Below are the code and all the weights of a small trained network. Each question names an input and a class and asks about switching units off, where a switched-off unit gives its printed mean instead of its output.

import numpy as np


def w(rows, s, z=0):
    codes = np.array(rows[::2]) - 128.0
    scale = np.full(codes.shape[1], s)
    scale[-1] = z or s
    return codes * scale


def norm(h):
    return h / np.sqrt((h * h).mean(-1, keepdims=True) + 1e-5)


def f(y):
    return np.maximum(y, 0)


def log_softmax(a):
    a = a - a.max(-1, keepdims=True)
    return a - np.log(np.exp(a).sum(-1, keepdims=True))


def net(x, mask):
    res = np.array(x, float).reshape(1, 8) / 4 @ E
    u = 0
    for l in range(3):
        y = f(norm(res) @ A[l][:, :-1].T + A[l][:, -1])
        res = res + np.where(mask[u : u + 4], y, B[l][:, -1]) @ B[l][:, :-1]
        u += 4
    return log_softmax(norm(res)[-1] @ U[:, :-1].T + U[:, -1])


A, B = {}, {}
E = w([
[121,157,159,112,125,131,130,162,147,129],'x0',
[120,144,128,124,119,130,131,154,142,153],'x1',
[155,128,144,120,120,163,132,85,98,112],'x2',
[169,5,162,178,70,156,119,161,165,73],'x3',
[82,155,174,104,137,134,131,192,172,121],'x4',
[147,140,155,103,130,142,168,143,140,141],'x5',
[98,211,223,255,124,47,128,91,106,156],'x6',
[110,125,60,192,92,172,217,226,35,26],'x7',
],0.0085)
A[0] = w([
[168,10,120,141,121,200,94,176,171,91,17],'L0N1',
[142,100,227,190,89,119,161,131,179,135,209],'L0N2',
[110,203,157,159,168,147,173,74,124,131,231],'L0N3',
[159,254,41,147,186,159,190,185,82,40,9],'L0N4',
],0.0074,0.0015)
B[0] = w([
[187,52,156,148,90,36,172,201,105,83,233],'L0N1',
[187,111,16,249,82,148,43,35,109,117,200],'L0N2',
[62,79,66,144,244,2,31,192,136,152,200],'L0N3',
[6,137,36,143,43,148,156,56,126,174,254],'L0N4',
],0.0078,0.0074)
A[1] = w([
[198,57,95,60,49,69,82,74,133,107,231],'L1N1',
[146,191,40,3,58,66,58,123,173,94,138],'L1N2',
[109,93,170,221,48,173,112,63,184,140,3],'L1N3',
[158,151,61,104,137,107,116,142,102,24,238],'L1N4',
],0.0066,0.0024)
B[1] = w([
[88,127,190,108,140,140,147,199,238,128,254],'L1N1',
[142,39,146,43,143,237,167,91,72,101,206],'L1N2',
[242,162,130,66,117,132,131,85,157,50,177],'L1N3',
[71,181,117,43,136,103,251,131,131,190,216],'L1N4',
],0.011,0.0066)
A[2] = w([
[176,118,131,203,85,130,193,174,64,140,114],'L2N1',
[106,146,155,146,156,37,133,97,109,253,1],'L2N2',
[180,98,100,151,92,70,163,198,76,49,111],'L2N3',
[98,40,168,229,124,146,175,168,64,44,13],'L2N4',
],0.006,0.00095)
B[2] = w([
[166,240,141,145,164,136,28,126,31,138,212],'L2N1',
[107,79,187,113,128,90,85,169,129,77,219],'L2N2',
[145,209,149,187,97,139,78,116,67,107,254],'L2N3',
[244,152,124,110,155,207,137,154,87,158,233],'L2N4',
],0.011,0.0043)
U = w([
[130,118,122,2,254,235,125,94,183,157,87],'0',
[95,109,197,120,144,73,32,127,132,155,212],'1',
[87,147,65,65,64,207,153,110,116,138,254],'2',
[19,174,88,210,104,87,120,125,69,166,26],'3',
[200,34,222,114,48,191,122,192,207,112,80],'4',
[203,138,164,157,83,117,41,78,201,72,191],'5',
[210,134,131,120,74,191,164,233,61,56,89],'6',
[218,215,101,196,89,204,64,119,68,84,51],'7',
],0.009,0.0034)

Each question gives the input, the list of numbers given to net, and the class t.
The units are the neurons (one row each of A and B). Each row of codes is followed by its name. A weight is (code - 128) times the scale printed after its matrix; where a second scale follows, it is the last column's (A, B and U).
mask holds one flag per neuron, layer by layer. A switched-off neuron (its flag False) gives its mean, the last column of its row in B, instead of its output. The means were averaged over made-up inputs and are rounded, as every weight is.
A unit's drop is (log p(t) with every unit on - log p(t) with that unit switched off) / (log p(t) with every unit on - log p(t) with every unit switched off).
The circuit of an input: a set's keep is (log p(t) with only the set's units on - log p(t) with every unit switched off) / (log p(t) with every unit on - log p(t) with every unit switched off). Starting from all 12 units, units are removed one at a time, each time the one whose removal leaves the highest keep (on an exact tie, the one counted first), for as long as the keep stays at least 0.8.
circuit, biggest first: the units of the circuit, biggest drop first
top k neurons: the k neurons with the biggest drops, biggest first
k most important neurons of layer l: the k neurons of layer l with the biggest drops, biggest first
drop of u: that unit's drop, to one decimal
input [8,0,-5,1,-8,3,-4,-7], class 4: top 2 neurons : L1N1, L1N4
input [2,0,-3,1,3,1,1,-4], class 5: circuit, biggest first : L0N2
input [-3,0,-1,3,6,-5,6,-8], class 5: top 2 neurons : L0N2, L1N3
input [-6,8,-1,2,8,0,8,-5], class 5: circuit, biggest first : L0N2, L1N3
input [2,-6,5,-8,-3,-6,4,0], class 1: top 3 neurons : L2N2, L0N3, L0N2
input [-5,2,4,-1,1,-1,6,-1], class 1: 2 most important neurons of layer 0 : L0N3, L0N4
input [6,2,7,5,5,8,6,-1], class 5: circuit, biggest first : L1N3, L0N2
input [-3,1,0,4,1,-4,-8,-8], class 4: circuit, biggest first : L0N1, L1N1
input [1,0,6,-7,-8,3,1,-3], class 1: 2 most important neurons of layer 0 : L0N3, L0N4
input [-7,6,-3,7,-2,4,4,5], class 7: 2 most important neurons of layer 2 : L2N1, L2N3
input [7,2,-7,7,3,-1,7,-8], class 5: circuit, biggest first : L0N2, L1N3
input [3,-6,6,0,8,7,-6,5], class 2: top 2 neurons : L0N4, L1N4
input [-3,7,6,1,-7,-5,3,-2], class 5: top 3 neurons : L1N3, L0N1, L1N4
input [2,5,-8,0,4,7,-2,8], class 2: circuit, biggest first : L0N4
input [6,2,-7,0,-5,0,0,4], class 2: 3 most important neurons of layer 0 : L0N4, L0N1, L0N3
input [2,5,2,-5,0,4,2,-1], class 1: top 3 neurons : L2N2, L0N3, L1N4
input [8,-1,0,2,6,-7,7,1], class 7: top 2 neurons : L0N2, L1N1
input [3,-7,8,-3,-8,1,1,7], class 3: circuit, biggest first : L1N2, L0N4
input [1,8,-3,-6,-4,-2,4,-1], class 1: 2 most important neurons of layer 0 : L0N4, L0N2
input [-3,-1,4,4,7,-4,6,-6], class 5: most important neuron of layer 0 : L0N2
input [-5,4,-2,-5,3,4,7,0], class 1: 2 most important neurons of layer 2 : L2N2, L2N3
input [-1,6,-1,2,5,1,8,3], class 7: drop of L1N1 : 0.1
input [5,-1,3,-2,6,3,1,8], class 3: drop of L1N1 : 0.1
input [-1,-2,3,-4,-7,8,-4,8], class 2: drop of L0N4 : 0.2
input [-8,5,4,8,7,-3,2,7], class 7: drop of L2N1 : 0.2
